[[149 120 153]
 [126 127 122]
 [102 131  99]
 [120 127 116]]
->
[[149 120]
 [126 127]
 [102 131]]

[[132 138 132 118]
 [149 146 133 144]
 [118 110 128 110]
 [112 115 123 121]
 [143 151 136 111]]
->
[[132 138]
 [149 146]
 [118 110]]

[[108 146 107 113 108]
 [112 145 102 109 113]
 [116 145 104 106 111]]
->
[[108 146]
 [112 145]
 [116 145]]

[[142 147]
 [119 124]
 [141 122]
 [145 121]
 [148 150]]
->
[[142 147]
 [119 124]
 [141 122]]

[[136 136]
 [144 137]
 [135 133]
 [135 126]
 [105 133]]
->
[[136 136]
 [144 137]
 [135 133]]

[[105 139 133 124 103]
 [103 141 132 130 103]
 [151 114 126 130 150]]
->
[[105 139]
 [103 141]
 [151 114]]

[[149 139 110]
 [129 140 134]
 [112 103 123]]
->
[[149 139]
 [129 140]
 [112 103]]

[[129 128 102]
 [123 121 138]
 [132 125 136]]
->
[[129 128]
 [123 121]
 [132 125]]
---
[[116 133 132 128 132 116 127 131 131 125]
 [122 122 132 132 131 132 135 126 130 136]
 [131 127 130 127 132 113 128 107 118 124]
 [151 130 132 123 140 110 126 124 126 123]]
->
[[116 132 132 127 131]
 [122 132 131 135 130]
 [131 130 132 128 118]
 [151 132 140 126 126]]

[[137 115 155 150]
 [131 124 132 148]
 [138 127 122 139]]
->
[[137 155]
 [131 132]
 [138 122]]

[[118 129 121 130 121 127 121 126 119 115 121 125 140 124 127 122]
 [143 139 141 130 136 132 143 124 129 143 133 124 130 124 158 129]
 [130 124 118 131 133 119 120 132 129 146 125 120 137 128 120 139]
 [144 134 137 132 141 140 137 119 125 139 138 129 130 123 137 138]
 [113 120 137 126 122 121 133 128 138 119 116 119 126 122 124 117]
 [122 137 120 128 119 123 122 138 129 142 124 124 138 129 112 136]]
->
[[118 121 121 121 119 121 140 127]
 [143 141 136 143 129 133 130 158]
 [130 118 133 120 129 125 137 120]
 [144 137 141 137 125 138 130 137]
 [113 137 122 133 138 116 126 124]
 [122 120 119 122 129 124 138 112]]

[[127 123 136 136 120 126 125 116 135]
 [119 130 127 130 135 132 129 133 123]
 [132 123 119 150 143 117 126 107 112]
 [133 135 126 134 126 129 125 121 128]
 [118 124 131 126 132 130 131 134 127]
 [125 126 134 123 132 136 128 129 131]
 [131 149 111 126 134 129 125 132 124]
 [124 131 120 126 127 140 138 135 125]
 [123 130 126 132 121 146 138 127 131]
 [125 132 118 124 134 140 136 138 123]]
->
[[127 136 120 125 135]
 [119 127 135 129 123]
 [132 119 143 126 112]
 [133 126 126 125 128]
 [118 131 132 131 127]
 [125 134 132 128 131]
 [131 111 134 125 124]
 [124 120 127 138 125]
 [123 126 121 138 131]
 [125 118 134 136 123]]

[[100 114]
 [130 132]
 [119 137]
 [126 133]
 [108 103]
 [121 106]
 [130 120]
 [127 113]
 [133 129]
 [114 114]]
->
[[100]
 [130]
 [119]
 [126]
 [108]
 [121]
 [130]
 [127]
 [133]
 [114]]

[[118 132 120 128 141 124 117 125 127 132 133 113 114 115 124 104]
 [128 127 114 125 116 121 121 120 122 116 124 125 133 133 123 115]
 [114 129 115 127 134 107 137 145 116 136 132 120 132 118 139 136]
 [123 124 134 114 132 143 138 139 137 125 130 137 138 130 134 131]]
->
[[118 120 141 117 127 133 114 124]
 [128 114 116 121 122 124 133 123]
 [114 115 134 137 116 132 132 139]
 [123 134 132 138 137 130 138 134]]

[[127 129 131]
 [122 155 138]
 [121 116 121]
 [126 135 133]]
->
[[127 131]
 [122 138]
 [121 121]
 [126 133]]

[[114 132 135 106 140 136 116]
 [136 125 134 117 129 129 131]
 [132 129 136 139 142 137 151]
 [124 136 123 139 135 136 122]
 [134 124 141 120 132 141 116]]
->
[[114 135 140 116]
 [136 134 129 131]
 [132 136 142 151]
 [124 123 135 122]
 [134 141 132 116]]

[[105 128 151 149 123 103 111 137 153]
 [138 129 117 128 139 126 118 131 138]
 [107 120 140 150 142 122 107 109 127]
 [144 132 113 119 141 140 118 113 134]
 [140 125 116 131 139 125 117 132 140]
 [120 120 138 133 116 127 139 125 117]
 [126 119 141 123 120 142 121 123 141]]
->
[[105 151 123 111 153]
 [138 117 139 118 138]
 [107 140 142 107 127]
 [144 113 141 118 134]
 [140 116 139 117 140]
 [120 138 116 139 117]
 [126 141 120 121 141]]
---
[[148 121 138 146 148]
 [147 120 136 146 150]]
->
[[121 138]
 [120 136]]

[[108 109 104 153]
 [106 107 103 153]]
->
[[109 104]
 [107 103]]

[[143 104 141 129]
 [143 122 122 128]
 [120 151 124 120]]
->
[[104 141]
 [122 122]]

[[139 122 128 154 127]
 [125 122 135 125 131]]
->
[[122 128]
 [122 135]]

[[135 119 150]
 [152 112 123]
 [152 130 126]
 [108 142 149]
 [139 107 136]]
->
[[119 150]
 [112 123]]

[[137 121 135 112]
 [111 132 144 111]
 [152 129 124 114]
 [ 98 142 135 120]]
->
[[121 135]
 [132 144]]
---
[[120 135 124 115 126 112 138 137 112 122 132 146]
 [117 113 114 130 134 131 125 131 120 129 123 130]
 [112 109 114 154 130 152 104 109 116 151 100 114]
 [136 138 134 117 121 113 143 129 121 123 133 134]
 [114 122 119 127 127 122 137 131 103 129 120 144]
 [114 119 122 130 144 134 117 148 143 126 123 128]]
->
[[146 132 122 112 137 138 112 126 115 124 135 120]
 [130 123 129 120 131 125 131 134 130 114 113 117]
 [114 100 151 116 109 104 152 130 154 114 109 112]
 [134 133 123 121 129 143 113 121 117 134 138 136]
 [144 120 129 103 131 137 122 127 127 119 122 114]
 [128 123 126 143 148 117 134 144 130 122 119 114]]

[[156 146 130 128 128 138 130 137 128 143 131]
 [139 140 128 132 139 128 128 129 128 128 128]]
->
[[131 143 128 137 130 138 128 128 130 146 156]
 [128 128 128 129 128 128 139 132 128 140 139]]

[[158 153]
 [126 115]
 [125 117]
 [134 143]]
->
[[153 158]
 [115 126]
 [117 125]
 [143 134]]

[[137 127 133 123 129 136 124 120 133 127 127 134 130 118 135]
 [136 132 128 122 122 127 118 127 152 131 129 137 143 136 128]
 [142 138 129 141 132 132 129 140 135 157 131 143 107 124 133]
 [117 132 128 134 135 125 125 129 118 133 134 130 125 123 122]
 [138 146 118 123 133 128 141 125 132 133 139 117 147 116 129]
 [130 114 125 131 126 135 123 133 133 128 134 126 126 116 140]]
->
[[135 118 130 134 127 127 133 120 124 136 129 123 133 127 137]
 [128 136 143 137 129 131 152 127 118 127 122 122 128 132 136]
 [133 124 107 143 131 157 135 140 129 132 132 141 129 138 142]
 [122 123 125 130 134 133 118 129 125 125 135 134 128 132 117]
 [129 116 147 117 139 133 132 125 141 128 133 123 118 146 138]
 [140 116 126 126 134 128 133 133 123 135 126 131 125 114 130]]

[[121 127]
 [104 118]
 [130 125]
 [120 117]
 [142 136]
 [145 138]
 [128 127]
 [111 121]
 [140 129]
 [137 131]]
->
[[127 121]
 [118 104]
 [125 130]
 [117 120]
 [136 142]
 [138 145]
 [127 128]
 [121 111]
 [129 140]
 [131 137]]

[[139 146 145 129 142 117 124 130 152 147]
 [138 143 142 129 139 117 130 131 150 150]
 [117 111 115 125 118 138 132 125 108 113]
 [135 135 132 129 132 119 141 132 144 154]]
->
[[147 152 130 124 117 142 129 145 146 139]
 [150 150 131 130 117 139 129 142 143 138]
 [113 108 125 132 138 118 125 115 111 117]
 [154 144 132 141 119 132 129 132 135 135]]
